(in the rows, 128 means zero)
Each row of numbers stands for one node and depends on some of the facts below. Use the named rows to name the rest.

There are 3 kinds of fact about the nodes: Δ, Σ, Λ.
Z101 Δ Z776; Z123 Δ Z345; Z129 Δ Z641; Z14 Δ Z347; Z159 Δ Z317; Z16 Δ Z31
Z160 Δ Z500; Z167 Δ Z849; Z175 Δ Z160; Z186 Δ Z303; Z189 Δ Z61; Z191 Δ Z124
Z192 Δ Z947; Z196 Δ Z457; Z206 Δ Z604; Z214 Δ Z362; Z230 Δ Z930; Z271 Δ Z575
Z274 Δ Z189; Z282 Δ Z492; Z285 Δ Z182; Z288 Δ Z899; Z293 Δ Z439; Z296 Δ Z159
Z3 Δ Z919; Z312 Δ Z196; Z316 Δ Z423; Z317 Δ Z920; Z32 Δ Z728; Z345 Δ Z186
Z365 Δ Z784; Z384 Δ Z860; Z41 Δ Z875; Z436 Δ Z751; Z439 Δ Z214; Z500 Δ Z316
Z501 Δ Z998; Z509 Δ Z524; Z524 Δ Z950; Z575 Δ Z935; Z589 Δ Z916; Z604 Δ Z600
Z61 Δ Z312; Z624 Δ Z13; Z628 Δ Z175; Z634 Δ Z206; Z641 Δ Z970; Z648 Δ Z302
Z649 Δ Z274; Z683 Δ Z14; Z714 Δ Z816; Z718 Δ Z501; Z728 Δ Z589; Z733 Δ Z551
Z735 Δ Z341; Z751 Δ Z979; Z784 Δ Z714; Z797 Δ Z167; Z806 Δ Z384; Z816 Δ Z880
Z83 Δ Z995; Z842 Δ Z634; Z859 Δ Z864; Z861 Δ Z735; Z864 Δ Z192; Z866 Δ Z806
Z875 Δ Z435; Z880 Δ Z346; Z884 Δ Z32; Z889 Δ Z129; Z899 Δ Z624; Z902 Δ Z797
Z909 Δ Z608; Z919 Δ Z718; Z920 Δ Z628; Z930 Δ Z123; Z969 Δ Z436; Z970 Δ Z614
Z976 Δ Z230; Z979 Δ Z509; Z98 Δ Z323; Z995 Δ Z914; Z998 Δ Z16; Z10 Σ nuklem
Z101 Σ nuklem; Z123 Σ drami; Z124 Σ bruski; Z129 Σ bruski; Z13 Σ nuklem; Z14 Σ drami
Z159 Σ bruski; Z16 Σ nuklem; Z160 Σ nuklem; Z167 Σ nuklem; Z170 Σ bruski; Z175 Σ drami
Z182 Σ drami; Z186 Σ nuklem; Z189 Σ bruski; Z191 Σ bruski; Z192 Σ nuklem; Z196 Σ nuklem
Z206 Σ drami; Z214 Σ drami; Z230 Σ drami; Z271 Σ bruski; Z274 Σ nuklem; Z282 Σ nuklem
Z285 Σ bruski; Z288 Σ bruski; Z293 Σ bruski; Z296 Σ nuklem; Z3 Σ nuklem; Z302 Σ bruski
Z303 Σ bruski; Z306 Σ nuklem; Z31 Σ nuklem; Z312 Σ drami; Z315 Σ nuklem; Z316 Σ bruski
Z317 Σ bruski; Z32 Σ drami; Z323 Σ drami; Z330 Σ drami; Z341 Σ nuklem; Z345 Σ bruski
Z346 Σ drami; Z347 Σ bruski; Z36 Σ bruski; Z362 Σ nuklem; Z365 Σ nuklem; Z367 Σ bruski
Z369 Σ drami; Z384 Σ nuklem; Z39 Σ nuklem; Z41 Σ bruski; Z423 Σ drami; Z435 Σ nuklem
Z436 Σ drami; Z439 Σ nuklem; Z446 Σ bruski; Z457 Σ nuklem; Z488 Σ drami; Z492 Σ drami
Z500 Σ drami; Z501 Σ bruski; Z509 Σ drami; Z519 Σ drami; Z524 Σ bruski; Z551 Σ drami
Z557 Σ bruski; Z575 Σ bruski; Z589 Σ drami; Z600 Σ drami; Z604 Σ nuklem; Z607 Σ bruski
Z608 Σ bruski; Z61 Σ drami; Z613 Σ nuklem; Z614 Σ drami; Z616 Σ drami; Z624 Σ drami
Z628 Σ nuklem; Z634 Σ bruski; Z641 Σ bruski; Z648 Σ nuklem; Z649 Σ drami; Z683 Σ bruski
Z688 Σ drami; Z714 Σ drami; Z718 Σ nuklem; Z728 Σ drami; Z733 Σ drami; Z735 Σ nuklem
Z751 Σ drami; Z776 Σ nuklem; Z784 Σ bruski; Z797 Σ nuklem; Z801 Σ nuklem; Z806 Σ bruski
Z816 Σ drami; Z83 Σ nuklem; Z831 Σ drami; Z842 Σ bruski; Z849 Σ bruski; Z859 Σ nuklem
Z860 Σ drami; Z861 Σ nuklem; Z864 Σ drami; Z866 Σ bruski; Z874 Σ drami; Z875 Σ drami
Z880 Σ nuklem; Z884 Σ bruski; Z889 Σ bruski; Z899 Σ bruski; Z902 Σ nuklem; Z909 Σ bruski
Z914 Σ bruski; Z916 Σ nuklem; Z919 Σ nuklem; Z920 Σ bruski; Z930 Σ bruski; Z935 Σ nuklem
Z947 Σ bruski; Z950 Σ drami; Z969 Σ nuklem; Z970 Σ bruski; Z976 Σ nuklem; Z979 Σ drami
Z98 Σ drami; Z990 Σ nuklem; Z995 Σ bruski; Z998 Σ bruski; Z16 Λ Z861; Z170 Λ Z861
Z191 Λ Z167; Z191 Λ Z16; Z206 Λ Z369; Z293 Λ Z167; Z293 Λ Z492; Z3 Λ Z519
Z3 Λ Z167; Z3 Λ Z683; Z306 Λ Z167; Z31 Λ Z167; Z312 Λ Z861; Z312 Λ Z607
Z315 Λ Z347; Z315 Λ Z492; Z32 Λ Z14; Z330 Λ Z362; Z330 Λ Z31; Z330 Λ Z170
Z330 Λ Z492; Z341 Λ Z170; Z345 Λ Z170; Z346 Λ Z362; Z347 Λ Z306; Z362 Λ Z167
Z365 Λ Z718; Z369 Λ Z866; Z39 Λ Z167; Z39 Λ Z976; Z423 Λ Z861; Z436 Λ Z849
Z439 Λ Z367; Z446 Λ Z624; Z446 Λ Z920; Z457 Λ Z167; Z457 Λ Z899; Z492 Λ Z167
Z492 Λ Z899; Z500 Λ Z306; Z519 Λ Z648; Z557 Λ Z32; Z607 Λ Z167; Z607 Λ Z976
Z608 Λ Z367; Z608 Λ Z167; Z608 Λ Z861; Z613 Λ Z362; Z613 Λ Z649; Z616 Λ Z323
Z616 Λ Z866; Z648 Λ Z167; Z688 Λ Z806; Z688 Λ Z976; Z688 Λ Z607; Z714 Λ Z683
Z718 Λ Z31; Z718 Λ Z607; Z718 Λ Z492; Z728 Λ Z31; Z728 Λ Z861; Z735 Λ Z899
Z784 Λ Z718; Z801 Λ Z735; Z806 Λ Z735; Z831 Λ Z492; Z849 Λ Z31; Z861 Λ Z167
Z866 Λ Z718; Z874 Λ Z167; Z874 Λ Z728; Z919 Λ Z831; Z919 Λ Z784; Z920 Λ Z31
Z920 Λ Z167; Z920 Λ Z501; Z935 Λ Z683; Z950 Λ Z976; Z969 Λ Z167; Z976 Λ Z167
Z979 Λ Z362; Z98 Λ Z735; Z98 Λ Z899; Z990 Λ Z369; Z990 Λ Z683; Z990 Λ Z735
Z990 Λ Z365

Some rows with their names:
[132 135 121 123 110 129 111 134 120 133 128 121 141 115 111 106 109 130
 135 100 128 145 132 127 130 135 138 147 104 120 117] : Z500
[116 141 159 112 136 116 145 118 135  94 125 144 103 168 108  83  90 133
  67 103 129  91 126 126 155 156 155 133 121 121 143] : Z849
[156 124  60 118 119 119 108 127 139 106 122 145 113 119  99 112 119 116
  72  90  98 139  88 130 102 156 152 170 122 136  98] : Z16
[128 136 114 130 120 145 131 131 140 120 128 130 134 125 130 122 130 121
 151 116 124 118 133 133 138 129 124 119 148 135 133] : Z316
[125 118 140 126 100 129 133 132 110 135 143 128 143 129 138 117 113 125
 126  89 134 128 127 124 146 150 157 159  59 140 142] : Z950
[132 125  91 129 106 138 150 127 134 140 141 128 138 103 147 145 139 114
 136  71 122 122 119 134 121 125 116 140 127 141 113] : Z816
[140 155 113 125 133 153  90 113 155 102 114 117 127 109 127 131 133 125
 135 134 121 140 148 135 129 117 121 120 158 113 126] : Z288
[124 124 122 136 110 135 155 137 134 128 144 131 148 127 153 125 128 112
 159 114 133 120 117 131 143 141 122 144 107 142 122] : Z614
[118 147 151 134 130 141 121 144 133 103 141 136 147 156 137 117 116 125
 173 156 143 125 137 132 160 147 120 130 129 131 114] : Z914
[126 140 129 129 130 141 113 116 153 101 125 117 145 117 161 136 130 113
 180 137 139 156 136 134 150 136 129 135  99 117 136] : Z61
[123 162 113 119 135 132 106 122 107 122 125 115 114  89 101 120  96 136
 153 100 127 199 130 135  75 129 138 134 153 128 114] : Z98
[130 136 129 131 118 138 133 126 141 119 130 123 137 121 138 131 126 113
 147 109 128 121 132 133 126 129 111 132 127 123 124] : Z175
[140 151 113 126 118 144 109 112 148 119 114 115 129  99 122 143 141 119
 118 106 105 130 131 133 120 117 120 125 172 121 113] : Z296
[130 138 110 126 120 122 136 116 149 129 126 124 149 114 107 135 105 145
  87  92 125 153 136 127 125 132 140 159  88 131 128] : Z874
[136 140  98 120 116 147 112 122 141 124 126 133 135  95 121 143 145 121
 114  70 110 123 136 137 131 113 117 116 173 135 128] : Z909
[121 129 143 134 125 140 117 132 139 112 135 136 147 139 167 133 125 111
 163 134 140 148 128 131 174 147 144 131 107 149 131] : Z124
[142 122  49 113 135 115 146 111 159 103 109 148 107 122 106 117 101 117
  69  70 107 128 101 133 114 146 147 161 101 132 126] : Z728
[142 120  84 118 116 135 119 150 107 137 130 143 137 120  98 104 113 121
  92  75 111 122 112 132 117 136 139 138 146 140 104] : Z345
[133 141 123 127 118 134 123 123 147 135 124 125 160 119 105 129 112 155
  57  95 124 142 151 125 162 127 153 144  85 140 143] : Z607
[139 152 123 116 112 142 129 103 147 102 120 119 100 105 126 144 143 114
  96  90 104 118 134 132 128 121 130 133 154 119 131] : Z101

Rows to name:
No name comes twice in this set of rows, the named rows included.
[127 138 111 122 133 130 144 122 150 121 121 129 153 122  99 126 100 152
  63  96 122 144 141 129 151 129 140 135 115 149 130] -> Z920
[126 139 162 138 121 125 130 131 145 136 136 118 197 125 121 142 109 154
 101 137 141 170 141 122 167 150 158 162  47 161 116] -> Z362
[143 147 119 116 113 153  65 118 135 113 120 116 118 103 134 133 144 112
 128 103 114 142 147 134 132 116 138 125 144 117 149] -> Z683
[128 125 156 132 100 139 122 156  93 148 147 120 161 124 111 100 111 121
 141 113 118 131 121 123 130 147 147 157 107 144  89] -> Z935
[127 152 148 128 129 144 104 133 148 106 123 125 143 137 126 122 120 124
 156 143 138 127 142 133 147 132 116 125 143 121 119] -> Z995
[118 136 125 124 124 110 193 120 154 131 138 137 145 144 110 139 104 158
  17  88 117 120 126 122 158 144 148 158  84 163 125] -> Z31
[124 105 108 128  97 129 142 144  93 154 145 131 156 117 134 114 116 118
 122  68 126 131 113 124 132 146 153 156  73 151 117] -> Z346
[139 168 141 110 117 134 119 102 158  87 117 121  73 121 110 133 137 122
  74 110 111 109 145 130 127 123 119 136 172  95 128] -> Z902
[141 129  87 135 127 163 103 126 133 132 117 118 178  78 134 144 141 110
 161 100 119 173 135 138 136 117 117 115 161 145 115] -> Z41
[122 122 144 146 115 145 146 140 115 138 139 126 186 110 158 143 132 103
 188 121 133 160 114 132 164 151 129 143 113 169  92] -> Z435
[135  76  93 125 144 160 108  73 145 161  97  86 128 103 112  56  63 133
  74 135  99 102 152 127 107  95 157 160 209 125 123] -> Z866
[135 147 110 127 127 145  97 103 171 106 107 107 134  92 143 134 130 113
 166 129 128 166 143 137 129 127 127 129 136 109 129] -> Z649
[147 152 117 111 106 132 102 115 128 127 117 114 114  94  90 137 126 141
  33  75 101 141 144 124 120 121 146 149 118 127 122] -> Z3
[115 144 147 135 106 128 168 175 119 143 157 134 131 163  79  99 109 143
 153 134 124  51 134 128  93 126  64 135 169 114  80] -> Z182

The same nodes again, as new rows of numbers:
Some rows with their names:
[145 122 104  84 113 126 133 138 130 112 147 119 157 123 127 151 119 135
 119 132 129 141 102 139 140 126 128 140 141 153 155 112 135 129 123 121
 116 133 130 135 130 104] : Z914
[122 129 129 107 121 128 122 128 126 108 134 118 148 129 125 142 137 134
 125 129 126 147 107 147 129 122 122 131 137 143 138 104 132 139 127 135
 126 120 122 140 124 109] : Z995
[114 155 189 164 163 140 148  95 145 135 144 112  98 139 114  95 135 111
 151 121 172 128 142 115 117 141 125 105 131 108 112 122 146 136 126 113
 194  84 113 111 150 156] : Z3
[ 99 137 160 131 133 133 109 120 124 101 122 117 140 134 124 138 157 131
 130 124 124 155 110 156 116 116 116 121 135 130 113  90 126 149 135 142
 140 108 116 148 116 116] : Z889
[122 130 133 108 123 128 122 129 129 107 133 117 150 128 125 145 140 134
 123 128 128 150 107 148 128 121 122 131 138 141 135 103 130 141 129 133
 130 121 121 141 122 110] : Z129
[156 121 152 105 113 149 162 123 161 179 143 127 137 125 125 137 108 129
 124 143 168 127 136  98 153 135 146 110 117 143 157 137 137 109 103 114
 164 114 139 106 163 126] : Z935
[ 99 137 157 130 132 132 108 120 124 101 121 118 140 133 125 137 157 134
 132 123 125 152 111 155 119 116 116 123 137 131 117  93 128 147 135 143
 138 109 113 147 118 116] : Z288
[102 102  82  72  90 149  50 135 104  77  30 150 166 152 149 106 112 228
 171 128 142  38 166 129 131 144 128 172 117 160 146  66 160  86 125 194
 102 124  96 122 171 144] : Z317
[118 117  83  96 112 148  56 132  73  95  60 145 134 146 149  70 103 230
 210 130 140  25 169 110 129 135 118 189 127 159 162 101 160  93 134 165
 119 130 132 103 149 159] : Z920
[122 151 124 106 160 118 136 129 165 129 133 114 122 146 117 147 122 120
  97 135 142 135 124 156 128 142 135  98 150  89 115 142 135 134 137 133
 144 107 127 142 152 138] : Z274
[112 150 172 158 173  87 110 116 147 135 110 116 112 154 125 119 115  84
 124 120 136 142 135 168 100 157 118 123 143  98 109 123 106 134 166 126
 126 106 134 130 109 150] : Z649
[128 149 100 129 146 131 145 121 130 136 139 125 103 129 127 121 137 135
 141 121 140  98 132 102 132 128 132 119 128 109 123 142 143 139 115 107
 149 123 129 126 135 143] : Z613
[133 118 142 160 119 115 137 136 119 128 128 135 107 127 131 102 115 107
 114 119 149 119 136 125 126 128 124 140 117 131 120 147 109 123 140 135
 111 159 128 111 107 150] : Z831
[127 161 121  99 158 104 129 127 128 124 145 112 125 150 126 139 119 129
 145 126 164 107 101 136 125 126 117 153 150 133 153 121 131 160 142  95
 145 118 157 126 101 130] : Z345
[ 77 113  91 103 107 161  47 131 123  86   4 168 145 161 150 104 130 223
 160 127 138  23 193 107 124 150 141 144 112 112 103  85 160  87 117 208
 118 110  78 127 188 166] : Z296
[125 126 128 173 127 117 155 114 117 136 147 138 122 116 125 122 125 100
 143 119 128  99 131  89 115 123 118 155 105 137 117 137 125 135 114  77
 121 147 133 108  97 126] : Z312
[154 113  86 150  92 143  93 108  64 204  80  64  70 112 138  56 133 207
 228 136  74 114 197 164 142 132  99 123  84 134 163 152 128  61 142 121
  99 170 195 113 144 154] : Z500
[144 145 116  50 136 101 135 147 157 137 140 110 155 153 123 173 101 130
 100 142 168 124  93 165 145 133 128 146 151 140 169 129 123 144 144 113
 124 132 167 137 119 115] : Z303
[130 146 104 125 147 132 141 121 135 139 136 128 111 129 128 131 137 129
 138 123 129 113 131 103 129 133 135 114 132 108 123 138 139 138 115 108
 146 114 128 132 136 134] : Z439
[151 142  93 103 132 116 148 122 110 121 162 114 127 124 128 119 115 137
 164 120 155  93 107 105 134 128 118 164 139 159 169 120 145 145 121  82
 139 131 149 113 113 126] : Z608

Name these rows:
No name comes twice in this set of rows, the named rows included.
[127  98  87 125  81 142  77 119  96 161  46  96 119 126 137  93 126 206
 182 142  79  97 196 167 135 142 112 129  86 134 138 122 134  54 132 154
  81 159 153 127 164 142] -> Z175
[125 121 135 129 114 136 131 123 121  92 150 125 150 109 125 140 149 121
 123 123 110 163 103 133 124 116 124 126 133 147 124  95 135 143 118 127
 127 119 102 142 124  99] -> Z930
[178 111  51 130  90 137 105 111  64 221  98  62  76 101 136  65 115 209
 233 143  55 108 195 158 149 136 103 133  89 143 185 169 134  54 136  99
  89 176 213 110 148 142] -> Z423
[141 116  66 105  93 171  85 123  91 180  70  87  93 115 136  93 149 231
 190 147  59 127 189 166 154 127 124  90 102 110 147 149 144  66 126 165
 112 145 165 142 184 142] -> Z160
[122 111  65  92  97 163  72 129 109 139  45 127 122 134 145 102 131 227
 173 138  99  73 189 135 146 139 135 119 108 117 135 124 155  71 120 180
 109 134 125 132 191 151] -> Z628
[142 136 142 123 150 123 113 137 112 114 154 146 136 126 135 128 121 113
 139 125 115 148 102 120 123 122 128 146 159 142 146 128 121 149 142 131
 134 112 136 127 101 116] -> Z501
[133 122 147 202 147 154 121 118  99 111 154 170  97  95 143  87 162  92
 148 101  75 173 133  71 111 121 146  96 141 113  94 131 127 144 116 151
 150  98  77 130 123 133] -> Z976
[118 137 121 163 133 111 152 115 117 129 135 118 105 130 119 104 117 120
 146 119 153  74 139 113 115 127 109 156 107 129 119 143 132 130 127  85
 125 154 143 105 106 149] -> Z330
[120 130 133 106 119 132 127 134 130 115 138 129 154 127 128 161 146 129
 119 129 125 148  99 134 134 112 124 135 132 143 136 106 124 151 123 122
 127 127 128 144 111 101] -> Z998
[175 132 131 135 168 125  95 151 118 162 135 181 104 121 162 109 110  90
 140 120  88 171 127  88 131 149 166 103 176 110 146 162 100 133 151 171
 131  95 127 126 119 138] -> Z167

